[-12  11 -15 -11  13   7  -7   3  -9  32 -14 -35 -21 -16 -23 -12   4  -3
  21   0 -37  -2  16   9  -2  -6 -28] -> geke
[-11  43 -39 -24   3  12   8 -24   2  22  -1  -1  13  -8  -9  19 -14   4
   0  -2   6  22   6  -6 -25 -10   5] -> Mefol
[-11  43 -39 -24   3  12   8 -10   2  22  -1  51  13  -8   5  19 -14   4
   0  -2   6  -9   6  -6 -25 -10   5] -> zisol
[-12  11 -15 -11  13   7  -7   3  -9  32 -14 -35 -21 -16 -23  28   7  -3
 -18   6  23 -11 -23  14  -7  14 -14] -> tevo
loc: [28]	tevo, 15
which: [-12  11 -15 -11  13   7  -7   3  -9  32 -14 -35 -21 -16 -23  28   7  -3
 -18   6  23 -11 -23  14  -7  14 -14]	tevo
which: [  3  12   8 -10   2  22  -1]	zisol
shift -1: [-23  28]	[-24  27]

[ -1   4   1 -32  -4  -9 -30   6 -36 -20 -18 -30 -25   3   1 -38  -6 -25
   0 -22 -20 -18 -29 -48   2] = Taf
[17 -7 -2 31 -1  7 40 -9 23 35 25 45 34 -5 -6 35  6 38 40 29 24 27 30 46
  6] = dolef
[ 1  2  0  5  1 -1  3  3 -1  2 -2  6 -2  1  0  5  0  6 -3  8 -1 -1 -4  0
  2] = bim
[-11   5  -1 -12   3  -3  -8   6  10 -16   8 -14   4   1   5   1   3 -18
   4 -21   2   9  11   7  -5] = Zanev
[ 4  1  4 43  0 15 45 -6 42 36 24 41 37  0  1 53 15 35 38 32 29 23 27 59
  8] = Gema
[-4  4  2  0  5  4 -4  3  9 -2 12 -1 11  1  8 14 10 -6  7 -6 11 11  7 14
 -5] = Tarep
after: [-21]	[2]
shift -1: [38]	[37]
which: [ -1   4   1 -32  -4  -9 -30   6 -36 -20 -18 -30 -25   3   1 -38  -6 -25
   0 -22 -20 -18 -29 -48   2]	Taf
shift -1: [3]	[2]

[ -4  -9  15 -28  14 -29   4] -> Zilos
[ -5  52   7  32 -39  26 -20] -> Bomet
[  2  23   9  25 -30  19 -17] -> ror
[  4  29  -8  51 -47  47 -23] -> mimu
[ -1  -8  14 -26   7 -19   4] -> nuza
loc: [51]	mimu, 3
after: [47]	[-23]

[-17  19 -15 -33  21  23]  Gige
[ 26  22 -15 -33  16  23]  rufu
[ 26  19  10 -33  16  23]  dab
[-17  19 -15  22  16  23]  kura
shift -1: [ 22 -15]	[ 21 -16]
which: [-17  19 -15 -33  21  23]	Gige

[-30 -37 -47 -33  18 -41 -22 -45 -38 -28  28  37 -37 -39 -34 -43 -32 -38
  -2  41  21 -37  38  45 -42 -37 -38 -31 -40 -39   1 -44 -37 -41 -42  43
 -35 -35]  Fefa
[ -1   4 -12   2 -33  -5 -26 -29   7  -6  -5 -19   3  -4   0 -12   1   7
 -24 -21 -31   0 -19 -17  -3  -2   6 -18   1   7 -18 -16   2   3  -7 -17
 -21  -1]  Gemup
[ 37 -37 -40 -34 -43 -32 -47  46   1  23   8  -6 -40  24  29  12  32  18
 -18  -1  -1  25  -3  -1  19  26  17   1  25  18 -25 -18  22  20  23  -2
  52  28]  rom
[-11  -7 -28 -10 -26 -23 -37 -46  -6 -17 -20  -9 -10 -14  -8 -24  -9  -6
 -16  -9 -21 -13  -9  -4 -15 -14  -9 -23 -13  -6 -18 -33  -9 -10 -16  -4
 -35 -12]  tuv
[-32 -33 -39 -31  11 -40 -21 -18 -30 -32 -35  20 -31 -36 -33 -40 -32 -31
 -17  21   5 -35  20  23 -36 -36 -30 -32 -32 -31 -26 -38 -32 -31 -35  22
  -9 -34]  nutok
loc: [29]	rom, 14
which: [ 37 -37 -39 -34 -43 -32]	Fefa
which: [-30 -37 -47 -33  18 -41 -22 -45 -38 -28  28  37 -37 -39 -34 -43 -32 -38
  -2  41  21 -37  38  45 -42 -37 -38 -31 -40 -39   1 -44 -37 -41 -42  43
 -35 -35]	Fefa
which: [-11  -7 -28 -10 -26 -23 -37 -46  -6 -17 -20  -9 -10 -14  -8 -24  -9  -6
 -16  -9 -21 -13  -9  -4 -15 -14  -9 -23 -13  -6 -18 -33  -9 -10 -16  -4
 -35 -12]	tuv

[-17 -22 -58  -6 -24   6  11 -29]  gesen
[-17 -22 -58  -6 -24   6  11 -27]  Gaben
[-24 -36 -21 -16 -29  13  -6 -57]  gulu
shift -1: [ -6 -24]	[ -7 -25]
which: [-24 -36 -21 -16 -29  13  -6 -57]	gulu
which: [-17 -22 -58  -6 -24   6  11 -27]	Gaben

